Here is a tiny trained network, its code and every weight. The questions are about switching its units off for an input and a target symbol, where a switched-off unit gives its printed mean instead of its output.

import numpy as np


def w(rows, s, z=0):
    codes = np.array(rows[::2]) - 128.0
    scale = np.full(codes.shape[1], s)
    scale[-1] = z or s
    return codes * scale


def norm(h):
    return h / np.sqrt((h * h).mean(-1, keepdims=True) + 1e-5)


def softmax(a):
    e = np.exp(a - a.max(-1, keepdims=True))
    return e / e.sum(-1, keepdims=True)


def log_softmax(a):
    a = a - a.max(-1, keepdims=True)
    return a - np.log(np.exp(a).sum(-1, keepdims=True))


def net(x, mask):
    ids = ['αβγεζηθλξπστφψ'.index(c) for c in x.split()]
    T = len(ids)
    res = E[ids] + P[:T]
    u = 0
    for l in range(3):
        r = norm(res)
        for j in range(3):
            rows = slice(3 * j, 3 * j + 3)
            q, k, v = (r @ M[l][rows].T for M in (Q, K, V))
            z = softmax(np.where(np.tri(T) > 0, q @ k.T / 3**0.5, -1e9)) @ v
            o = O[l][rows]
            res = res + np.where(mask[u + j], z, o[:, -1]) @ o[:, :-1]
        u += 3
    return log_softmax(norm(res)[-1] @ U[:, :-1].T + U[:, -1])


Q, K, V, O = {}, {}, {}, {}
E = w([
[92,108,184,1],'α',
[118,165,114,118],'β',
[134,47,112,115],'γ',
[117,167,114,119],'ε',
[119,168,114,120],'ζ',
[118,169,114,120],'η',
[119,170,114,121],'θ',
[137,126,192,135],'λ',
[140,137,76,104],'ξ',
[103,71,141,166],'π',
[130,195,127,129],'σ',
[178,94,128,128],'τ',
[163,155,159,92],'φ',
[82,162,158,155],'ψ',
],0.038)
P = w([
[114,95,182,8],'0',
[110,115,155,32],'1',
[116,130,139,51],'2',
[119,131,123,74],'3',
[126,128,114,93],'4',
[131,130,109,108],'5',
[136,129,103,124],'6',
[140,133,98,137],'7',
[145,132,90,155],'8',
[147,134,81,174],'9',
[152,134,75,182],'10',
[150,127,67,185],'11',
],0.013)
Q[0] = w([
[41,44,37,115],'0.h0',
[170,129,6,195],'0.h0',
[142,226,69,117],'0.h0',
[129,225,88,107],'0.h1',
[96,211,113,90],'0.h1',
[163,136,8,63],'0.h1',
[122,23,177,254],'0.h2',
[105,209,73,121],'0.h2',
[30,55,181,178],'0.h2',
],0.0084)
K[0] = w([
[96,133,204,113],'0.h0',
[180,139,139,204],'0.h0',
[207,157,124,91],'0.h0',
[119,163,93,156],'0.h1',
[118,136,84,160],'0.h1',
[157,108,44,102],'0.h1',
[95,106,108,3],'0.h2',
[162,135,92,179],'0.h2',
[28,113,116,79],'0.h2',
],0.016)
V[0] = w([
[193,154,93,126],'0.h0',
[76,101,87,93],'0.h0',
[115,115,154,115],'0.h0',
[172,109,106,84],'0.h1',
[110,152,144,102],'0.h1',
[1,114,74,167],'0.h1',
[151,154,128,62],'0.h2',
[68,84,95,53],'0.h2',
[121,135,171,160],'0.h2',
],0.0093)
O[0] = w([
[112,200,145,88,146],'0.h0',
[146,57,148,34,163],'0.h0',
[126,80,169,167,147],'0.h0',
[114,218,44,52,170],'0.h1',
[143,167,171,54,195],'0.h1',
[212,173,119,199,74],'0.h1',
[115,247,106,65,252],'0.h2',
[80,81,51,3,193],'0.h2',
[143,104,240,158,107],'0.h2',
],0.0052,0.0045)
Q[1] = w([
[22,56,163,101],'1.h0',
[104,6,143,190],'1.h0',
[172,94,50,143],'1.h0',
[125,188,131,129],'1.h1',
[179,57,101,145],'1.h1',
[158,121,180,136],'1.h1',
[90,123,102,193],'1.h2',
[163,173,52,105],'1.h2',
[93,155,161,141],'1.h2',
],0.018)
K[1] = w([
[38,71,126,59],'1.h0',
[4,56,166,157],'1.h0',
[64,113,39,234],'1.h0',
[59,150,60,171],'1.h1',
[145,95,168,14],'1.h1',
[165,117,106,138],'1.h1',
[78,113,67,184],'1.h2',
[249,146,12,142],'1.h2',
[96,177,157,192],'1.h2',
],0.014)
V[1] = w([
[217,109,185,149],'1.h0',
[86,163,85,164],'1.h0',
[93,128,117,166],'1.h0',
[9,117,114,176],'1.h1',
[159,62,189,57],'1.h1',
[53,115,112,137],'1.h1',
[45,152,117,130],'1.h2',
[217,165,179,103],'1.h2',
[126,121,174,73],'1.h2',
],0.014)
O[1] = w([
[235,103,209,98,30],'1.h0',
[24,127,103,214,95],'1.h0',
[103,65,139,149,33],'1.h0',
[84,87,254,60,65],'1.h1',
[100,131,72,241,125],'1.h1',
[91,142,177,75,127],'1.h1',
[30,121,160,117,166],'1.h2',
[172,46,143,133,218],'1.h2',
[211,80,211,213,254],'1.h2',
],0.0087,0.0051)
Q[2] = w([
[102,130,90,199],'2.h0',
[133,28,197,115],'2.h0',
[93,105,6,83],'2.h0',
[61,8,130,111],'2.h1',
[207,59,63,58],'2.h1',
[112,206,180,68],'2.h1',
[133,216,137,166],'2.h2',
[17,50,179,148],'2.h2',
[193,121,74,151],'2.h2',
],0.013)
K[2] = w([
[121,190,214,61],'2.h0',
[41,89,114,179],'2.h0',
[156,84,161,12],'2.h0',
[78,37,147,110],'2.h1',
[221,49,114,76],'2.h1',
[120,220,182,79],'2.h1',
[143,172,118,247],'2.h2',
[49,82,153,128],'2.h2',
[230,92,108,155],'2.h2',
],0.015)
V[2] = w([
[162,131,173,91],'2.h0',
[107,185,180,96],'2.h0',
[165,115,75,106],'2.h0',
[11,144,67,202],'2.h1',
[68,236,118,8],'2.h1',
[70,97,228,141],'2.h1',
[161,44,22,127],'2.h2',
[234,175,179,121],'2.h2',
[159,95,174,1],'2.h2',
],0.0079)
O[2] = w([
[146,89,73,179,155],'2.h0',
[94,159,92,173,141],'2.h0',
[145,95,148,138,155],'2.h0',
[207,87,206,60,103],'2.h1',
[204,41,116,227,254],'2.h1',
[152,139,27,86,84],'2.h1',
[165,72,31,164,112],'2.h2',
[196,126,188,2,156],'2.h2',
[172,135,184,110,189],'2.h2',
],0.0072,0.0065)
U = w([
[78,107,117,15,119],'α',
[107,135,121,113,136],'β',
[135,35,95,104,124],'γ',
[96,145,127,124,201],'ε',
[101,149,129,134,136],'ζ',
[96,159,127,133,155],'η',
[93,170,132,143,161],'θ',
[151,90,196,239,184],'λ',
[115,190,47,43,135],'ξ',
[42,44,176,188,159],'π',
[134,252,159,172,54],'σ',
[242,127,63,175,2],'τ',
[206,223,86,60,76],'φ',
[17,167,222,117,123],'ψ',
],0.018,0.0093)

Each question gives the input, a string of symbols that net reads in full, and the target symbol t.
The units are the heads (3 rows each of Q, K, V and O). Each row of codes is followed by its name. A weight is (code - 128) times the scale printed after its matrix; where a second scale follows, it is the last column's (O and U).
mask holds one flag per head, layer by layer. A switched-off head (its flag False) gives its mean, the last column of its rows in O, instead of its output. The means were averaged over made-up inputs and are rounded, as every weight is.
A unit's drop is (log p(t) with every unit on - log p(t) with that unit switched off) / (log p(t) with every unit on - log p(t) with every unit switched off).
The circuit of an input: a set's keep is (log p(t) with only the set's units on - log p(t) with every unit switched off) / (log p(t) with every unit on - log p(t) with every unit switched off). Starting from all 9 units, units are removed one at a time, each time the one whose removal leaves the highest keep (on an exact tie, the one counted first), for as long as the keep stays at least 0.8.
units of the circuit, in order: the units of the circuit, biggest drop first
most important unit: the unit with the biggest drop
heads that matter: for each layer, one digit per head in row order, 1 if its drop is at least 0.15 and else 0, layers parted by /
drop when u is switched off: that unit's drop, to one decimal
input λ λ θ, target λ: most important unit	2.h1
input ε β α τ ζ, target τ: heads that matter	010 / 000 / 010
input φ φ ε η λ λ ε λ η, target λ: heads that matter	011 / 111 / 010
input ε ε ξ γ β ε τ λ λ α τ ζ, target τ: heads that matter	111 / 111 / 011
input φ ε α λ γ ε τ σ, target τ: units of the circuit, in order	[1.h1; 2.h1; 2.h2]
input τ ε ξ λ θ π θ, target π: units of the circuit, in order	[1.h0; 2.h1; 1.h1]
input α τ γ ψ λ σ α β, target σ: heads that matter	111 / 111 / 111
input π λ γ θ λ ε, target λ: heads that matter	011 / 000 / 010
input α σ α θ ψ λ θ, target ψ: heads that matter	000 / 010 / 001
input σ γ β, target σ: units of the circuit, in order	[2.h1; 2.h2; 1.h0]
input ξ φ ψ ε σ σ ε, target σ: heads that matter	001 / 110 / 111
input ψ θ ε α ξ λ ψ β τ θ, target τ: heads that matter	111 / 111 / 010
input γ λ ζ, target λ: units of the circuit, in order	[2.h1; 0.h2]
input γ φ σ ψ φ τ θ λ π β, target π: most important unit	1.h0
input ζ θ ψ λ λ π η, target π: units of the circuit, in order	[1.h0; 0.h2]
input ε η ψ λ ζ σ θ λ σ θ, target σ: heads that matter	111 / 111 / 111
input β ε ψ ζ, target ψ: heads that matter	000 / 010 / 000
input β β ξ ξ ξ ε σ τ ε φ β, target φ: heads that matter	000 / 011 / 000
input γ λ λ λ λ α η π λ α θ, target λ: heads that matter	011 / 110 / 010
input ε α λ λ θ ε α τ γ β, target τ: heads that matter	111 / 011 / 010
input ε σ θ ε ε λ γ ψ θ, target ψ: most important unit	1.h1
input θ λ ε λ β, target λ: heads that matter	001 / 000 / 010
input λ λ ε λ ε, target λ: drop when 0.h2 is switched off	0.4
input ψ ε λ ε α ζ λ β λ τ θ, target τ: drop when 1.h2 is switched off	2.7
input ψ λ ζ, target ψ: drop when 2.h2 is switched off	1.4
input η γ ε σ γ ζ, target σ: drop when 2.h2 is switched off	0.2
input π ε λ γ ε α ζ λ ζ, target λ: most important unit	0.h2
